Below is a small trained network, with its code and all its weights. Each question gives an input and a target symbol and asks what happens when units are switched off, that is, made to give their printed mean instead of their output.

import numpy as np


def w(rows, s, z=0):
    codes = np.array(rows[::2]) - 128.0
    scale = np.full(codes.shape[1], s)
    scale[-1] = z or s
    return codes * scale


def norm(h):
    return h / np.sqrt((h * h).mean(-1, keepdims=True) + 1e-5)


def f(y):
    return np.maximum(y, 0)


def softmax(a):
    e = np.exp(a - a.max(-1, keepdims=True))
    return e / e.sum(-1, keepdims=True)


def log_softmax(a):
    a = a - a.max(-1, keepdims=True)
    return a - np.log(np.exp(a).sum(-1, keepdims=True))


def net(x, mask):
    ids = ['αβζηθλμξπφ'.index(c) for c in x.split()]
    T = len(ids)
    res = E[ids] + P[:T]
    r = norm(res)
    for j in range(3):
        rows = slice(3 * j, 3 * j + 3)
        q, k, v = (r @ M[0][rows].T for M in (Q, K, V))
        z = softmax(np.where(np.tri(T) > 0, q @ k.T / 3**0.5, -1e9)) @ v
        o = O[0][rows]
        res = res + np.where(mask[j], z, o[:, -1]) @ o[:, :-1]
    y = f(norm(res) @ A[0][:, :-1].T + A[0][:, -1])
    res = res + np.where(mask[3:7], y, B[0][:, -1]) @ B[0][:, :-1]
    return log_softmax(norm(res)[-1] @ U[:, :-1].T + U[:, -1])


Q, K, V, O, A, B = {}, {}, {}, {}, {}, {}
E = w([
[128,38,124,79,96,106,45,129],'α',
[128,95,119,41,144,139,73,97],'β',
[206,91,172,188,110,178,140,189],'ζ',
[138,40,71,179,131,204,162,133],'η',
[63,91,134,124,110,167,199,100],'θ',
[158,132,120,61,71,125,163,58],'λ',
[100,151,155,144,251,149,148,86],'μ',
[41,143,186,85,204,168,97,148],'ξ',
[117,62,195,161,172,125,49,154],'π',
[94,184,98,152,171,163,198,142],'φ',
],0.019)
P = w([
[194,188,58,74,114,203,2,109],'0',
[145,139,48,45,168,138,61,168],'1',
[114,130,71,150,90,178,64,121],'2',
[110,111,89,132,136,125,126,169],'3',
[110,101,119,209,102,180,142,137],'4',
[105,90,165,170,147,121,202,164],'5',
[121,96,195,233,119,150,221,123],'6',
],0.0086)
Q[0] = w([
[176,75,168,170,97,104,191,173],'head 0',
[117,183,3,139,121,145,250,195],'head 0',
[175,132,128,74,34,121,95,58],'head 0',
[184,139,79,90,73,111,171,104],'head 1',
[148,104,194,16,127,176,96,61],'head 1',
[144,141,76,141,218,180,201,95],'head 1',
[196,158,81,103,92,75,148,95],'head 2',
[126,158,125,203,87,112,208,201],'head 2',
[146,55,176,114,47,102,92,142],'head 2',
],0.027)
K[0] = w([
[142,95,139,200,78,151,125,104],'head 0',
[123,179,103,164,123,77,254,169],'head 0',
[185,141,90,71,47,122,98,76],'head 0',
[168,180,85,103,80,100,163,106],'head 1',
[121,110,91,24,160,159,118,91],'head 1',
[136,139,119,181,159,171,209,103],'head 1',
[186,149,83,119,79,120,191,121],'head 2',
[94,122,139,218,127,134,208,174],'head 2',
[148,60,131,118,75,124,98,165],'head 2',
],0.031)
V[0] = w([
[71,166,131,146,129,162,138,205],'head 0',
[123,104,101,129,224,20,133,142],'head 0',
[141,74,202,47,133,120,112,120],'head 0',
[134,156,147,88,146,87,91,163],'head 1',
[203,130,148,142,126,181,133,121],'head 1',
[133,171,157,164,123,163,130,6],'head 1',
[122,228,93,118,165,158,107,150],'head 2',
[185,143,70,146,178,89,145,76],'head 2',
[114,165,83,101,66,134,159,133],'head 2',
],0.014)
O[0] = w([
[151,200,186,120,191,224,158,125,161],'head 0',
[86,158,98,82,2,188,58,131,1],'head 0',
[60,83,110,80,170,118,105,190,144],'head 0',
[208,99,87,169,185,134,213,156,29],'head 1',
[124,122,155,33,127,125,133,137,172],'head 1',
[114,109,39,93,82,152,100,219,187],'head 1',
[137,93,176,105,51,129,199,147,186],'head 2',
[103,107,91,232,176,201,122,180,94],'head 2',
[132,199,234,144,147,192,115,101,115],'head 2',
],0.0076,0.0049)
A[0] = w([
[156,175,217,184,90,125,149,199,141],'neuron 0',
[155,250,25,63,147,112,21,155,140],'neuron 1',
[144,241,40,91,107,151,60,181,113],'neuron 2',
[197,245,87,172,70,143,192,101,5],'neuron 3',
],0.025,0.0025)
B[0] = w([
[112,157,103,167,148,86,128,165,229],'neuron 0',
[176,160,195,142,83,136,3,215,220],'neuron 1',
[90,122,113,146,162,112,189,49,170],'neuron 2',
[154,194,45,96,91,156,126,104,244],'neuron 3',
],0.032,0.011)
U = w([
[127,122,158,120,75,123,49,160,230],'α',
[75,67,48,73,101,46,99,107,96],'β',
[203,110,146,190,135,44,177,107,209],'ζ',
[120,181,40,103,87,143,125,114,217],'η',
[177,99,120,143,149,185,129,88,130],'θ',
[90,88,122,193,65,171,188,183,121],'λ',
[70,163,174,204,127,144,103,64,82],'μ',
[111,158,170,44,172,166,134,91,126],'ξ',
[127,122,176,122,6,82,187,104,185],'π',
[102,126,124,140,105,120,140,123,2],'φ',
],0.011,0.0024)

Each question gives the input, a string of symbols that net reads in full, and the target symbol t.
The units are the heads (3 rows each of Q, K, V and O) and the neurons (one row each of A and B). Each row of codes is followed by its name. A weight is (code - 128) times the scale printed after its matrix; where a second scale follows, it is the last column's (O, A, B and U).
mask holds one flag per unit, heads first, then neurons. A switched-off unit (its flag False) gives its mean, the last column of its rows in O or B, instead of its output. The means were averaged over made-up inputs and are rounded, as every weight is.
A unit's drop is (log p(t) with every unit on - log p(t) with that unit switched off) / (log p(t) with every unit on - log p(t) with every unit switched off).
The circuit of an input: a set's keep is (log p(t) with only the set's units on - log p(t) with every unit switched off) / (log p(t) with every unit on - log p(t) with every unit switched off). Starting from all 7 units, units are removed one at a time, each time the one whose removal leaves the highest keep (on an exact tie, the one counted first), for as long as the keep stays at least 0.8.
circuit, biggest first: the units of the circuit, biggest drop first
most important unit: the unit with the biggest drop
top k neurons: the k neurons with the biggest drops, biggest first
heads that matter: for each layer, one digit per head in row order, 1 if its drop is at least 0.15 and else 0, layers parted by /
input π θ θ, target β: circuit, biggest first : [head 2; neuron 1; neuron 3]
input ξ α φ β, target α: most important unit : head 0
input ζ ζ λ λ μ η η, target λ: heads that matter : 011
input π θ μ, target μ: heads that matter : 111
input ζ λ μ α π α, target β: circuit, biggest first : [head 0; neuron 1]
input φ λ θ η, target μ: circuit, biggest first : [head 1; neuron 3; neuron 1]
input μ ζ μ λ α π μ, target λ: circuit, biggest first : [head 2; neuron 3]
input π λ λ φ λ λ η, target μ: heads that matter : 111
input β φ θ μ π β η, target β: heads that matter : 011
input ξ φ ζ α η, target θ: heads that matter : 111
input θ μ η, target λ: heads that matter : 001
input β θ η, target ξ: top 3 neurons : [neuron 1; neuron 0; neuron 3]
input θ λ λ, target β: heads that matter : 100
input μ β α ζ λ θ, target μ: heads that matter : 010
input μ θ θ θ, target ξ: circuit, biggest first : [neuron 1; neuron 0; head 2; neuron 3]
input λ π π, target β: circuit, biggest first : [head 1; head 2; neuron 1; head 0]
input β π φ θ ζ β, target β: circuit, biggest first : [head 0; neuron 1]
input π μ λ θ, target λ: heads that matter : 001
input λ λ α α, target β: circuit, biggest first : [head 1; neuron 1; head 0]
input λ φ λ λ θ, target ξ: heads that matter : 101
input λ λ μ μ ξ θ, target π: circuit, biggest first : [head 2; neuron 3]
input η ξ α η, target π: heads that matter : 011
input λ β λ μ, target μ: heads that matter : 101
input φ ξ α θ, target π: circuit, biggest first : [head 2; neuron 3; neuron 0]
input β β η, target θ: heads that matter : 110
input ζ ζ λ μ λ μ θ, target λ: circuit, biggest first : [neuron 3; neuron 1; neuron 2]
input θ η λ β, target α: heads that matter : 100
